Here is a tiny trained network, its code and every weight. The questions are about switching its units off for an input and a class, where a switched-off unit gives its printed mean instead of its output.

import numpy as np


def w(rows, s, z=0):
    codes = np.array(rows[::2]) - 128.0
    scale = np.full(codes.shape[1], s)
    scale[-1] = z or s
    return codes * scale


def f(y):
    return np.maximum(y, 0)


def log_softmax(a):
    a = a - a.max(-1, keepdims=True)
    return a - np.log(np.exp(a).sum(-1, keepdims=True))


def net(x, mask):
    res = np.array(x, float).reshape(1, 4) / 4 @ E
    y = f(res @ A[0][:, :-1].T + A[0][:, -1])
    res = res + np.where(mask, y, B[0][:, -1]) @ B[0][:, :-1]
    return log_softmax(res[-1] @ U[:, :-1].T + U[:, -1])


A, B = {}, {}
E = w([
[135,140,193,252],'x0',
[146,237,72,190],'x1',
[196,69,105,165],'x2',
[255,173,143,61],'x3',
],0.0082)
A[0] = w([
[131,128,128,159,114],'N1',
[165,84,111,106,140],'N2',
[169,210,67,106,119],'N3',
[99,122,104,129,82],'N4',
[121,121,101,132,76],'N5',
[173,144,106,158,92],'N6',
[144,133,187,130,72],'N7',
[150,163,103,111,103],'N8',
[254,171,163,179,136],'N9',
[159,157,113,163,40],'N10',
[194,134,145,222,160],'N11',
[187,120,146,132,109],'N12',
[118,132,104,106,66],'N13',
[137,151,91,140,164],'N14',
[114,127,96,176,98],'N15',
[157,131,135,141,125],'N16',
[165,82,112,105,128],'N17',
[125,138,155,105,63],'N18',
[153,166,96,109,97],'N19',
[102,127,130,124,90],'N20',
[135,134,145,150,74],'N21',
[111,189,28,157,129],'N22',
[144,111,121,118,130],'N23',
[168,76,110,105,126],'N24',
[149,129,98,207,138],'N25',
[149,155,96,117,99],'N26',
[113,118,139,124,63],'N27',
[175,63,86,144,2],'N28',
[174,116,136,223,111],'N29',
[150,123,102,109,76],'N30',
[144,181,83,146,176],'N31',
[147,126,96,205,138],'N32',
[185,155,148,146,113],'N33',
[117,100,142,84,28],'N34',
[134,114,141,126,170],'N35',
[122,144,182,79,60],'N36',
[167,66,106,99,101],'N37',
[102,131,106,87,80],'N38',
[135,108,170,105,42],'N39',
[119,123,173,117,81],'N40',
[97,116,110,148,92],'N41',
[147,134,203,83,124],'N42',
[127,129,129,141,114],'N43',
[129,137,146,122,71],'N44',
[118,122,102,131,68],'N45',
],0.022,0.0087)
B[0] = w([
[119,108,131,111,158],'N1',
[151,73,159,113,180],'N2',
[183,185,174,174,222],'N3',
[141,99,127,146,149],'N4',
[118,107,131,127,133],'N5',
[108,78,130,163,166],'N6',
[85,142,116,108,151],'N7',
[144,148,150,150,165],'N8',
[160,95,39,208,255],'N9',
[103,93,145,170,159],'N10',
[92,151,44,129,253],'N11',
[174,138,112,143,171],'N12',
[104,142,109,125,144],'N13',
[120,141,157,162,175],'N14',
[118,132,98,83,174],'N15',
[139,132,109,140,154],'N16',
[136,72,153,109,178],'N17',
[146,127,124,109,139],'N18',
[145,152,154,156,169],'N19',
[148,128,128,153,144],'N20',
[110,119,126,113,144],'N21',
[3,116,182,162,224],'N22',
[138,106,140,126,149],'N23',
[136,68,155,105,182],'N24',
[141,87,126,73,214],'N25',
[154,135,137,150,158],'N26',
[143,146,135,140,134],'N27',
[202,121,106,131,155],'N28',
[89,102,69,130,230],'N29',
[127,149,145,143,146],'N30',
[124,140,178,183,208],'N31',
[145,95,123,74,211],'N32',
[141,109,93,166,182],'N33',
[172,97,156,85,161],'N34',
[155,141,139,117,161],'N35',
[169,155,119,87,164],'N36',
[111,61,150,108,184],'N37',
[88,158,121,176,169],'N38',
[93,147,105,141,150],'N39',
[156,165,136,137,148],'N40',
[153,90,130,155,162],'N41',
[94,195,106,92,189],'N42',
[123,121,130,122,139],'N43',
[136,130,123,122,130],'N44',
[117,105,133,132,133],'N45',
],0.064,0.014)
U = w([
[177,89,121,182,170],'0',
[99,36,217,31,93],'1',
[128,191,218,89,196],'2',
[31,85,67,138,150],'3',
[130,153,58,126,9],'4',
[141,41,57,1,155],'5',
],0.0064,0.011)

Each question gives the input, the list of numbers given to net, and the class t.
The units are the neurons (one row each of A and B). Each row of codes is followed by its name. A weight is (code - 128) times the scale printed after its matrix; where a second scale follows, it is the last column's (A, B and U).
mask holds one flag per neuron, in row order. A switched-off neuron (its flag False) gives its mean, the last column of its row in B, instead of its output. The means were averaged over made-up inputs and are rounded, as every weight is.
A unit's drop is (log p(t) with every unit on - log p(t) with that unit switched off) / (log p(t) with every unit on - log p(t) with every unit switched off).
The circuit of an input: a set's keep is (log p(t) with only the set's units on - log p(t) with every unit switched off) / (log p(t) with every unit on - log p(t) with every unit switched off). Starting from the 12 units with the biggest drops (on a tie, the unit counted first), units are removed one at a time, each time the one whose removal leaves the highest keep (on an exact tie, the one counted first), for as long as the keep stays at least 0.8.
circuit, biggest first: the units of the circuit, biggest drop first
unit that matters most: the unit with the biggest drop
k most important neurons: the k neurons with the biggest drops, biggest first
drop when u is switched off: that unit's drop, to one decimal
input [1,4,-3,-8], class 1: circuit, biggest first => (N9, N11)
input [-5,2,-5,-2], class 2: unit that matters most => N9
input [0,-3,-5,-6], class 0: 3 most important neurons => (N22, N11, N29)
input [-7,0,-1,3], class 2: circuit, biggest first => (N9, N3)
input [0,-1,0,-5], class 5: 4 most important neurons => (N22, N3, N31, N9)
input [2,-2,-2,-2], class 0: 3 most important neurons => (N22, N11, N25)
input [-4,-2,-6,0], class 2: 2 most important neurons => (N9, N11)
input [-4,-8,3,7], class 1: 2 most important neurons => (N11, N37)
input [3,-4,-3,-3], class 2: 3 most important neurons => (N9, N11, N29)
input [8,2,-2,-2], class 5: 3 most important neurons => (N25, N32, N22)
input [-6,-8,-3,-1], class 1: 2 most important neurons => (N9, N11)
input [-7,6,-4,8], class 0: 2 most important neurons => (N9, N33)
input [3,4,-8,2], class 0: drop when N3 is switched off => 0.1
input [-8,5,3,3], class 0: circuit, biggest first => (N26)
input [-3,5,3,-2], class 2: drop when N29 is switched off => 0.1
input [2,-7,3,-5], class 1: drop when N9 is switched off => 0.4
